Below is a small trained network, with its code and all its weights. Each question gives an input and a target symbol and asks what happens when units are switched off, that is, made to give their printed mean instead of their output.

import numpy as np


def w(rows, s, z=0):
    codes = np.array(rows[::2]) - 128.0
    scale = np.full(codes.shape[1], s)
    scale[-1] = z or s
    return codes * scale


def norm(h):
    return h / np.sqrt((h * h).mean(-1, keepdims=True) + 1e-5)


def f(y):
    return y / 2 * (1 + np.tanh(0.7978845608 * (y + 0.044715 * y**3)))


def softmax(a):
    e = np.exp(a - a.max(-1, keepdims=True))
    return e / e.sum(-1, keepdims=True)


def log_softmax(a):
    a = a - a.max(-1, keepdims=True)
    return a - np.log(np.exp(a).sum(-1, keepdims=True))


def net(x, mask):
    ids = ['αβγδεζηθμπσφψ'.index(c) for c in x.split()]
    T = len(ids)
    res = E[ids] + P[:T]
    u = 0
    for l in range(2):
        r = norm(res)
        for j in range(2):
            rows = slice(3 * j, 3 * j + 3)
            q, k, v = (r @ M[l][rows].T for M in (Q, K, V))
            z = softmax(np.where(np.tri(T) > 0, q @ k.T / 3**0.5, -1e9)) @ v
            o = O[l][rows]
            res = res + np.where(mask[u + j], z, o[:, -1]) @ o[:, :-1]
        u += 2
        y = f(norm(res) @ A[l][:, :-1].T + A[l][:, -1])
        res = res + np.where(mask[u : u + 4], y, B[l][:, -1]) @ B[l][:, :-1]
        u += 4
    return log_softmax(norm(res)[-1] @ U[:, :-1].T + U[:, -1])


Q, K, V, O, A, B = {}, {}, {}, {}, {}, {}
E = w([
[131,92,104,138,173,111,159,133,20,81],'α',
[133,121,80,144,192,157,176,147,157,112],'β',
[128,186,137,138,99,105,112,166,91,156],'γ',
[149,147,135,128,123,97,138,45,206,155],'δ',
[78,127,185,125,206,145,119,150,118,103],'ε',
[129,149,130,2,165,171,115,144,147,91],'ζ',
[222,122,98,108,137,108,156,210,88,102],'η',
[96,80,91,102,131,124,202,181,116,187],'θ',
[92,123,114,167,147,47,176,216,150,134],'μ',
[168,183,87,142,187,115,214,123,101,125],'π',
[103,89,174,150,134,231,159,125,124,197],'σ',
[172,77,154,68,113,76,135,107,122,86],'φ',
[132,147,93,123,101,170,184,189,30,138],'ψ',
],0.025)
P = w([
[181,219,3,181,129,98,102,215,33,94],'0',
[187,213,23,159,156,79,112,193,48,110],'1',
[175,201,51,153,162,77,106,185,39,119],'2',
[170,188,56,129,184,83,116,164,57,133],'3',
[163,186,75,122,174,84,127,155,65,146],'4',
[165,177,92,111,176,77,132,136,64,145],'5',
[166,184,125,110,179,78,117,141,79,151],'6',
[167,174,140,93,191,83,125,124,76,141],'7',
[162,167,164,83,184,76,120,115,80,150],'8',
[164,173,190,69,180,80,119,96,63,146],'9',
[167,166,214,61,188,85,122,95,78,157],'10',
[150,163,249,65,183,84,135,80,70,147],'11',
[163,169,214,79,187,92,135,95,76,166],'12',
],0.0057)
Q[0] = w([
[137,111,132,156,79,161,110,90,151,102],'L0H1',
[141,110,139,138,124,190,59,97,156,119],'L0H1',
[53,46,133,120,73,172,74,79,252,84],'L0H1',
[148,144,112,108,164,133,148,109,150,126],'L0H2',
[146,162,147,104,173,123,155,158,85,141],'L0H2',
[75,109,120,120,114,130,187,168,157,148],'L0H2',
],0.016)
K[0] = w([
[159,118,50,171,122,103,139,147,94,119],'L0H1',
[146,166,56,159,127,142,90,137,75,141],'L0H1',
[129,149,7,197,109,104,149,213,123,109],'L0H1',
[151,119,129,117,175,112,157,84,138,133],'L0H2',
[139,114,237,89,135,181,122,113,129,126],'L0H2',
[74,115,126,125,120,160,192,178,151,118],'L0H2',
],0.014)
V[0] = w([
[138,114,162,79,108,59,156,97,150,92],'L0H1',
[130,190,116,247,255,97,126,38,148,147],'L0H1',
[146,72,68,153,38,150,114,105,178,170],'L0H1',
[129,137,60,176,101,125,60,155,115,75],'L0H2',
[23,118,150,123,29,167,125,149,152,81],'L0H2',
[63,93,111,154,121,90,158,37,162,102],'L0H2',
],0.0061)
O[0] = w([
[63,218,45,231,80,2,199,180,123,53,162],'L0H1',
[107,156,137,136,72,176,162,45,146,138,165],'L0H1',
[114,141,233,17,91,75,224,108,144,158,3],'L0H1',
[80,210,157,119,55,70,74,146,79,35,66],'L0H2',
[230,200,118,164,198,101,119,74,98,232,10],'L0H2',
[135,172,182,116,174,182,60,140,171,178,25],'L0H2',
],0.0059,0.0048)
A[0] = w([
[140,156,85,120,115,92,156,98,157,192,49],'L0N1',
[170,124,126,126,137,138,170,135,149,80,105],'L0N2',
[125,160,129,95,104,130,90,24,244,163,222],'L0N3',
[110,61,177,77,107,109,110,131,123,82,251],'L0N4',
],0.011,0.0016)
B[0] = w([
[130,136,233,94,187,84,111,61,137,128,201],'L0N1',
[98,112,73,45,158,78,177,90,190,100,234],'L0N2',
[76,174,246,164,145,71,201,167,162,54,254],'L0N3',
[113,108,122,173,122,61,71,149,152,144,164],'L0N4',
],0.013,0.0032)
Q[1] = w([
[50,121,200,54,1,158,58,62,142,167],'L1H1',
[60,125,120,141,78,73,192,118,146,140],'L1H1',
[63,170,124,129,156,96,92,207,65,93],'L1H1',
[135,190,78,110,110,10,147,158,98,129],'L1H2',
[162,145,92,83,79,163,80,103,127,188],'L1H2',
[192,126,146,151,78,175,101,46,152,99],'L1H2',
],0.0097)
K[1] = w([
[140,206,106,150,24,168,206,179,84,161],'L1H1',
[99,185,226,168,107,49,104,136,203,223],'L1H1',
[102,111,110,112,109,106,65,101,149,129],'L1H1',
[105,178,115,36,98,27,70,75,131,148],'L1H2',
[160,167,50,131,91,166,182,136,121,127],'L1H2',
[175,194,82,255,85,154,209,121,24,63],'L1H2',
],0.0082)
V[1] = w([
[98,107,112,157,104,176,164,238,156,184],'L1H1',
[91,171,178,111,151,129,105,110,115,140],'L1H1',
[134,184,171,96,111,203,170,199,88,119],'L1H1',
[3,180,153,18,194,164,80,193,150,161],'L1H2',
[127,99,133,136,84,159,189,156,85,121],'L1H2',
[165,91,164,187,153,145,82,83,181,174],'L1H2',
],0.0062)
O[1] = w([
[183,128,143,175,98,160,150,125,193,92,113],'L1H1',
[255,154,63,153,191,93,196,58,79,84,98],'L1H1',
[101,137,128,108,190,135,155,143,153,66,115],'L1H1',
[116,169,134,82,161,153,98,192,116,68,148],'L1H2',
[149,54,144,150,111,130,142,77,129,101,130],'L1H2',
[72,94,35,174,112,92,139,176,83,122,2],'L1H2',
],0.0094,0.0049)
A[1] = w([
[186,194,224,121,157,41,109,220,43,83,251],'L1N1',
[62,127,112,120,220,89,84,104,207,101,120],'L1N2',
[2,87,196,164,180,213,110,187,115,160,40],'L1N3',
[76,248,163,171,120,137,57,89,117,161,180],'L1N4',
],0.0064,0.0032)
B[1] = w([
[105,143,159,127,101,138,87,58,138,203,245],'L1N1',
[45,229,88,157,2,129,87,125,129,176,148],'L1N2',
[248,165,8,120,230,103,86,174,145,96,143],'L1N3',
[246,132,41,119,153,193,159,34,131,68,163],'L1N4',
],0.0091,0.012)
U = w([
[64,55,138,116,158,117,94,97,34,87,115],'α',
[43,113,118,43,110,182,59,122,170,121,28],'β',
[187,157,141,133,72,159,70,69,132,168,169],'γ',
[127,180,152,114,169,86,215,78,115,89,160],'δ',
[191,96,75,223,186,141,109,129,143,99,206],'ε',
[116,210,112,80,192,128,44,191,97,104,31],'ζ',
[152,41,115,114,81,66,54,100,177,79,112],'η',
[254,119,131,79,114,72,156,207,127,105,67],'θ',
[145,137,210,193,132,127,131,171,182,87,183],'μ',
[55,108,58,109,104,174,154,98,178,116,87],'π',
[120,33,159,94,195,171,128,125,148,240,253],'σ',
[91,133,80,171,81,49,118,148,134,226,132],'φ',
[104,130,165,110,71,193,181,202,46,132,65],'ψ',
],0.0081,0.0031)

Each question gives the input, a string of symbols that net reads in full, and the target symbol t.
The units are the heads (3 rows each of Q, K, V and O) and the neurons (one row each of A and B). Each row of codes is followed by its name. A weight is (code - 128) times the scale printed after its matrix; where a second scale follows, it is the last column's (O, A, B and U).
mask holds one flag per unit, layer by layer, with each layer's heads first. A switched-off unit (its flag False) gives its mean, the last column of its rows in O or B, instead of its output. The means were averaged over made-up inputs and are rounded, as every weight is.
A unit's drop is (log p(t) with every unit on - log p(t) with that unit switched off) / (log p(t) with every unit on - log p(t) with every unit switched off).
The circuit of an input: a set's keep is (log p(t) with only the set's units on - log p(t) with every unit switched off) / (log p(t) with every unit on - log p(t) with every unit switched off). Starting from all 12 units, units are removed one at a time, each time the one whose removal leaves the highest keep (on an exact tie, the one counted first), for as long as the keep stays at least 0.8.
units of the circuit, in order: the units of the circuit, biggest drop first
unit that matters most: the unit with the biggest drop
k most important neurons: the k neurons with the biggest drops, biggest first
top k neurons in layer l: the k neurons of layer l with the biggest drops, biggest first
heads that matter: for each layer, one digit per head in row order, 1 if its drop is at least 0.15 and else 0, layers parted by /
drop of u: that unit's drop, to one decimal
input ε θ η μ φ γ μ δ μ θ φ γ γ, target φ: units of the circuit, in order : [L1H2]
input ζ ε φ π μ γ γ φ γ γ γ γ, target φ: units of the circuit, in order : [L0H1 L0N3]
input γ ζ φ δ γ γ π γ γ γ γ β, target π: heads that matter : 01 / 00
input γ θ γ, target γ: 2 most important neurons : [L1N1 L0N3]
input η γ δ θ ζ π ψ π, target ζ: units of the circuit, in order : [L1H2 L0N3]
input η π π μ δ μ γ η γ γ σ μ, target σ: units of the circuit, in order : [L0H2 L0H1]
input γ α γ σ μ δ γ η α δ ψ, target δ: heads that matter : 11 / 10
input η γ γ γ σ γ π, target σ: heads that matter : 11 / 00
input δ ψ η θ θ, target δ: units of the circuit, in order : [L0H1 L0N1]
input γ μ δ γ, target δ: heads that matter : 10 / 10
input μ η γ π π σ π θ δ, target μ: heads that matter : 00 / 00
input φ β ε, target ε: units of the circuit, in order : [L1N3 L0H1]
input η ζ π γ η π η η μ δ η, target δ: top 2 neurons in layer 0 : [L0N2 L0N3]
input γ γ γ δ α δ η, target δ: heads that matter : 10 / 10
input σ θ η δ μ, target δ: unit that matters most : L0H1
input θ μ η π, target π: 2 most important neurons : [L0N2 L0N3]
input φ π φ δ α η π δ μ δ φ, target φ: 2 most important neurons : [L0N4 L1N2]
input ζ η γ π φ β, target φ: heads that matter : 00 / 10
input δ η α γ γ γ η δ π η η φ α, target φ: top 2 neurons in layer 0 : [L0N4 L0N3]
input σ σ γ ζ η θ π γ α, target ζ: heads that matter : 10 / 01
input γ δ ε π, target ε: units of the circuit, in order : [L0H1]
input π η η γ π η α π γ μ π ε β, target ε: 3 most important neurons : [L1N1 L0N1 L0N3]
input γ ε δ γ η φ μ γ ψ, target φ: units of the circuit, in order : [L0H1 L1H2]
input π δ γ γ ψ γ δ η γ ζ γ, target ζ: 2 most important neurons : [L0N3 L0N4]
input φ γ σ, target ε: 2 most important neurons : [L1N3 L1N1]
input α η δ θ ζ σ μ ε β γ, target ε: top 3 neurons in layer 1 : [L1N4 L1N1 L1N2]
input μ η α π ε γ γ γ η ε, target ε: 2 most important neurons : [L1N3 L0N2]
input ψ π γ ζ γ β θ, target ζ: unit that matters most : L1H2
input ζ η π δ ε, target ζ: drop of L0N3 : -0.1
input δ μ η γ, target δ: drop of L1H1 : 0.5
